Below are the code and all the weights of a small trained network. Each question names an input and a class and asks about switching units off, where a switched-off unit gives its printed mean instead of its output.

import numpy as np


def w(rows, s, z=0):
    codes = np.array(rows[::2]) - 128.0
    scale = np.full(codes.shape[1], s)
    scale[-1] = z or s
    return codes * scale


def f(y):
    return np.maximum(y, 0)


def log_softmax(a):
    a = a - a.max(-1, keepdims=True)
    return a - np.log(np.exp(a).sum(-1, keepdims=True))


def net(x, mask):
    res = np.array(x, float).reshape(1, 5) / 4 @ E
    y = f(res @ A[0][:, :-1].T + A[0][:, -1])
    res = res + np.where(mask, y, B[0][:, -1]) @ B[0][:, :-1]
    return log_softmax(res[-1] @ U[:, :-1].T + U[:, -1])


A, B = {}, {}
E = w([
[149,255,29,112,110],'x0',
[20,188,210,115,88],'x1',
[121,160,119,222,92],'x2',
[136,121,68,153,42],'x3',
[232,252,160,66,190],'x4',
],0.0082)
A[0] = w([
[38,177,236,208,19,253],'N1',
[135,132,225,109,217,148],'N2',
[111,235,128,134,157,220],'N3',
[177,175,81,146,139,118],'N4',
[184,118,96,120,208,201],'N5',
[106,145,180,68,170,231],'N6',
[165,251,104,149,151,128],'N7',
[76,92,94,185,158,228],'N8',
[58,139,153,114,81,245],'N9',
[170,204,224,173,131,211],'N10',
[141,98,191,144,196,235],'N11',
[103,135,134,28,190,174],'N12',
[170,188,116,156,193,212],'N13',
[130,77,151,126,104,101],'N14',
[95,112,184,152,168,166],'N15',
[161,52,143,85,84,223],'N16',
[172,133,230,59,202,119],'N17',
],0.011,0.0044)
B[0] = w([
[120,2,155,211,211,247],'N1',
[176,86,51,72,104,210],'N2',
[149,89,93,160,169,207],'N3',
[90,147,176,108,160,176],'N4',
[15,122,147,145,160,190],'N5',
[158,50,92,114,111,203],'N6',
[207,156,141,166,141,212],'N7',
[49,168,202,173,133,181],'N8',
[54,48,170,184,230,194],'N9',
[182,113,75,157,155,204],'N10',
[174,29,57,82,163,198],'N11',
[79,117,54,123,150,194],'N12',
[103,116,45,171,247,199],'N13',
[113,157,135,143,138,156],'N14',
[97,51,139,85,165,180],'N15',
[15,95,195,168,122,177],'N16',
[123,85,83,112,88,219],'N17',
],0.0083,0.015)
U = w([
[113,148,125,120,100,190],'0',
[205,170,173,53,55,4],'1',
[131,93,164,171,190,173],'2',
[151,156,152,137,23,2],'3',
[209,155,62,116,118,75],'4',
[97,142,204,103,43,138],'5',
[129,89,120,12,101,54],'6',
],0.011,0.0035)

Each question gives the input, the list of numbers given to net, and the class t.
The units are the neurons (one row each of A and B). Each row of codes is followed by its name. A weight is (code - 128) times the scale printed after its matrix; where a second scale follows, it is the last column's (A, B and U).
mask holds one flag per neuron, in row order. A switched-off neuron (its flag False) gives its mean, the last column of its row in B, instead of its output. The means were averaged over made-up inputs and are rounded, as every weight is.
A unit's drop is (log p(t) with every unit on - log p(t) with that unit switched off) / (log p(t) with every unit on - log p(t) with every unit switched off).
The circuit of an input: a set's keep is (log p(t) with only the set's units on - log p(t) with every unit switched off) / (log p(t) with every unit on - log p(t) with every unit switched off). Starting from the 12 units with the biggest drops (on a tie, the unit counted first), units are removed one at a time, each time the one whose removal leaves the highest keep (on an exact tie, the one counted first), for as long as the keep stays at least 0.8.
circuit, biggest first: the units of the circuit, biggest drop first
top k neurons: the k neurons with the biggest drops, biggest first
drop of u: that unit's drop, to one decimal
input [1,4,-5,8,5], class 4: circuit, biggest first : [N1 N5]
input [-8,-8,2,-2,7], class 6: circuit, biggest first : [N1 N2 N17]
input [1,-3,1,8,6], class 4: circuit, biggest first : [N1]
input [-1,-7,-3,-2,7], class 4: top 3 neurons : [N1 N9 N2]
input [5,-7,-3,3,-7], class 5: top 2 neurons : [N1 N13]
input [6,3,6,8,8], class 4: drop of N10 : 0.4
input [-8,6,-7,-4,-2], class 6: drop of N11 : 0.2
input [5,-1,0,6,2], class 4: drop of N8 : 0.1
input [5,-1,-5,-5,1], class 4: circuit, biggest first : [N1 N9]
input [8,3,-2,5,3], class 4: drop of N1 : 0.7
